Below are the code and all the weights of a small trained network. Each question names an input and a class and asks about switching units off, where a switched-off unit gives its printed mean instead of its output.

import numpy as np


def w(rows, s, z=0):
    codes = np.array(rows[::2]) - 128.0
    scale = np.full(codes.shape[1], s)
    scale[-1] = z or s
    return codes * scale


def norm(h):
    return h / np.sqrt((h * h).mean(-1, keepdims=True) + 1e-5)


def f(y):
    return np.maximum(y, 0)


def log_softmax(a):
    a = a - a.max(-1, keepdims=True)
    return a - np.log(np.exp(a).sum(-1, keepdims=True))


def net(x, mask):
    res = np.array(x, float).reshape(1, 4) / 4 @ E
    u = 0
    for l in range(4):
        y = f(norm(res) @ A[l][:, :-1].T + A[l][:, -1])
        res = res + np.where(mask[u : u + 9], y, B[l][:, -1]) @ B[l][:, :-1]
        u += 9
    return log_softmax(norm(res)[-1] @ U[:, :-1].T + U[:, -1])


A, B = {}, {}
E = w([
[249,194,105,101],'x0',
[219,104,148,171],'x1',
[74,150,77,221],'x2',
[128,128,128,128],'x3',
],0.0015)
A[0] = w([
[195,188,11,220,129],'0.n0',
[90,32,146,131,78],'0.n1',
[152,157,220,187,176],'0.n2',
[151,4,143,100,12],'0.n3',
[121,185,156,203,91],'0.n4',
[179,189,136,101,124],'0.n5',
[94,102,95,112,67],'0.n6',
[89,73,104,130,168],'0.n7',
[40,105,31,88,158],'0.n8',
],0.0027,0.0011)
B[0] = w([
[87,84,68,117,255],'0.n0',
[231,63,9,57,199],'0.n1',
[228,56,250,160,186],'0.n2',
[63,83,205,147,168],'0.n3',
[199,64,74,146,172],'0.n4',
[200,169,193,49,186],'0.n5',
[184,205,111,99,150],'0.n6',
[162,66,173,104,206],'0.n7',
[204,99,183,26,246],'0.n8',
],0.0017)
A[1] = w([
[111,51,136,71,119],'1.n0',
[114,238,59,126,1],'1.n1',
[36,223,134,153,38],'1.n2',
[192,111,73,189,72],'1.n3',
[3,188,175,126,243],'1.n4',
[183,210,106,123,224],'1.n5',
[75,63,162,89,211],'1.n6',
[76,142,134,32,121],'1.n7',
[152,60,220,210,156],'1.n8',
],0.0034,0.001)
B[1] = w([
[113,189,144,159,222],'1.n0',
[3,91,46,104,164],'1.n1',
[175,162,177,147,158],'1.n2',
[83,177,103,190,189],'1.n3',
[215,175,114,151,212],'1.n4',
[161,111,66,87,208],'1.n5',
[214,144,159,152,252],'1.n6',
[108,151,96,145,214],'1.n7',
[126,54,130,95,231],'1.n8',
],0.0028,0.0022)
A[2] = w([
[83,161,91,221,124],'2.n0',
[91,131,253,46,137],'2.n1',
[87,130,250,99,186],'2.n2',
[114,92,53,165,184],'2.n3',
[120,130,73,191,249],'2.n4',
[185,166,145,11,222],'2.n5',
[77,172,138,205,157],'2.n6',
[99,153,117,198,119],'2.n7',
[158,89,53,121,146],'2.n8',
],0.0036,0.0012)
B[2] = w([
[184,43,154,66,194],'2.n0',
[157,138,2,208,199],'2.n1',
[172,250,116,216,189],'2.n2',
[14,189,150,114,196],'2.n3',
[34,163,159,137,215],'2.n4',
[76,30,135,164,252],'2.n5',
[219,161,185,91,176],'2.n6',
[247,115,202,69,170],'2.n7',
[76,174,53,194,183],'2.n8',
],0.0024,0.0028)
A[3] = w([
[145,93,129,143,253],'3.n0',
[136,163,193,112,40],'3.n1',
[131,95,190,87,254],'3.n2',
[161,127,146,96,97],'3.n3',
[95,140,95,41,167],'3.n4',
[169,112,102,14,109],'3.n5',
[155,163,253,184,139],'3.n6',
[119,84,84,129,132],'3.n7',
[118,189,78,161,147],'3.n8',
],0.0051,0.00083)
B[3] = w([
[29,151,116,97,209],'3.n0',
[234,252,194,71,160],'3.n1',
[158,220,92,216,189],'3.n2',
[31,142,83,131,161],'3.n3',
[10,163,175,41,178],'3.n4',
[83,7,95,74,183],'3.n5',
[124,129,167,64,252],'3.n6',
[193,178,170,38,176],'3.n7',
[174,156,81,211,221],'3.n8',
],0.0028,0.0027)
U = w([
[175,183,47,231,253],'0',
[177,231,216,77,107],'1',
[204,43,224,175,85],'2',
[25,67,201,183,116],'3',
[66,62,75,2,82],'4',
[33,202,50,86,99],'5',
[207,30,75,57,87],'6',
],0.0084,0.0025)

Each question gives the input, the list of numbers given to net, and the class t.
The units are the neurons (one row each of A and B). Each row of codes is followed by its name. A weight is (code - 128) times the scale printed after its matrix; where a second scale follows, it is the last column's (A, B and U).
mask holds one flag per neuron, layer by layer. A switched-off neuron (its flag False) gives its mean, the last column of its row in B, instead of its output. The means were averaged over made-up inputs and are rounded, as every weight is.
A unit's drop is (log p(t) with every unit on - log p(t) with that unit switched off) / (log p(t) with every unit on - log p(t) with every unit switched off).
The circuit of an input: a set's keep is (log p(t) with only the set's units on - log p(t) with every unit switched off) / (log p(t) with every unit on - log p(t) with every unit switched off). Starting from the 12 units with the biggest drops (on a tie, the unit counted first), units are removed one at a time, each time the one whose removal leaves the highest keep (on an exact tie, the one counted first), for as long as the keep stays at least 0.8.
units of the circuit, in order: the units of the circuit, biggest drop first
most important unit: the unit with the biggest drop
k most important neurons: the k neurons with the biggest drops, biggest first
top k neurons in layer l: the k neurons of layer l with the biggest drops, biggest first
drop of u: that unit's drop, to one decimal
input [-1,-8,-5,4], class 0: most important neuron : (2.n1)
input [5,-1,-8,-4], class 4: units of the circuit, in order : (3.n5 1.n6 3.n3)
input [7,-7,0,6], class 4: units of the circuit, in order : (3.n5 2.n5)
input [5,5,0,-1], class 6: top 2 neurons in layer 1 : (1.n0 1.n7)
input [0,-2,0,-7], class 0: top 2 neurons in layer 0 : (0.n1 0.n8)
input [-4,-8,0,4], class 0: 2 most important neurons : (0.n8 1.n3)
input [1,-4,-1,2], class 4: 2 most important neurons : (0.n8 2.n2)
input [8,-2,1,-4], class 5: top 3 neurons in layer 2 : (2.n8 2.n0 2.n7)
input [6,4,0,8], class 6: top 4 neurons in layer 1 : (1.n0 1.n7 1.n5 1.n4)
input [-8,-4,-8,-5], class 0: 3 most important neurons : (2.n2 2.n1 1.n0)
input [-2,-1,3,-5], class 1: 2 most important neurons : (1.n0 1.n5)
input [7,-5,-6,0], class 4: top 2 neurons in layer 3 : (3.n5 3.n4)
input [-2,0,-7,1], class 0: top 2 neurons in layer 2 : (2.n1 2.n2)
input [4,-8,-3,4], class 4: units of the circuit, in order : (3.n5)
input [-5,3,-1,5], class 2: top 3 neurons in layer 2 : (2.n4 2.n3 2.n5)
input [-8,-8,0,-1], class 0: 2 most important neurons : (0.n8 2.n1)
input [-8,2,-8,4], class 2: 2 most important neurons : (2.n1 1.n6)
input [0,5,6,-4], class 3: 2 most important neurons : (2.n1 2.n0)
input [-4,-8,-7,-3], class 0: top 2 neurons in layer 2 : (2.n2 2.n1)
input [-5,-8,2,-5], class 1: most important unit : 1.n4
input [-5,-7,-7,-7], class 0: 2 most important neurons : (2.n2 2.n1)
input [4,3,-1,0], class 6: top 2 neurons in layer 2 : (2.n3 2.n4)
input [-1,-3,-5,0], class 0: drop of 2.n1 : 0.9
input [0,6,7,-1], class 3: 2 most important neurons : (2.n1 2.n0)
input [-1,4,1,-3], class 3: drop of 1.n8 : 0.2
input [-6,-7,1,5], class 1: drop of 1.n7 : 0.6
input [7,3,-2,7], class 6: drop of 3.n5 : 0.1
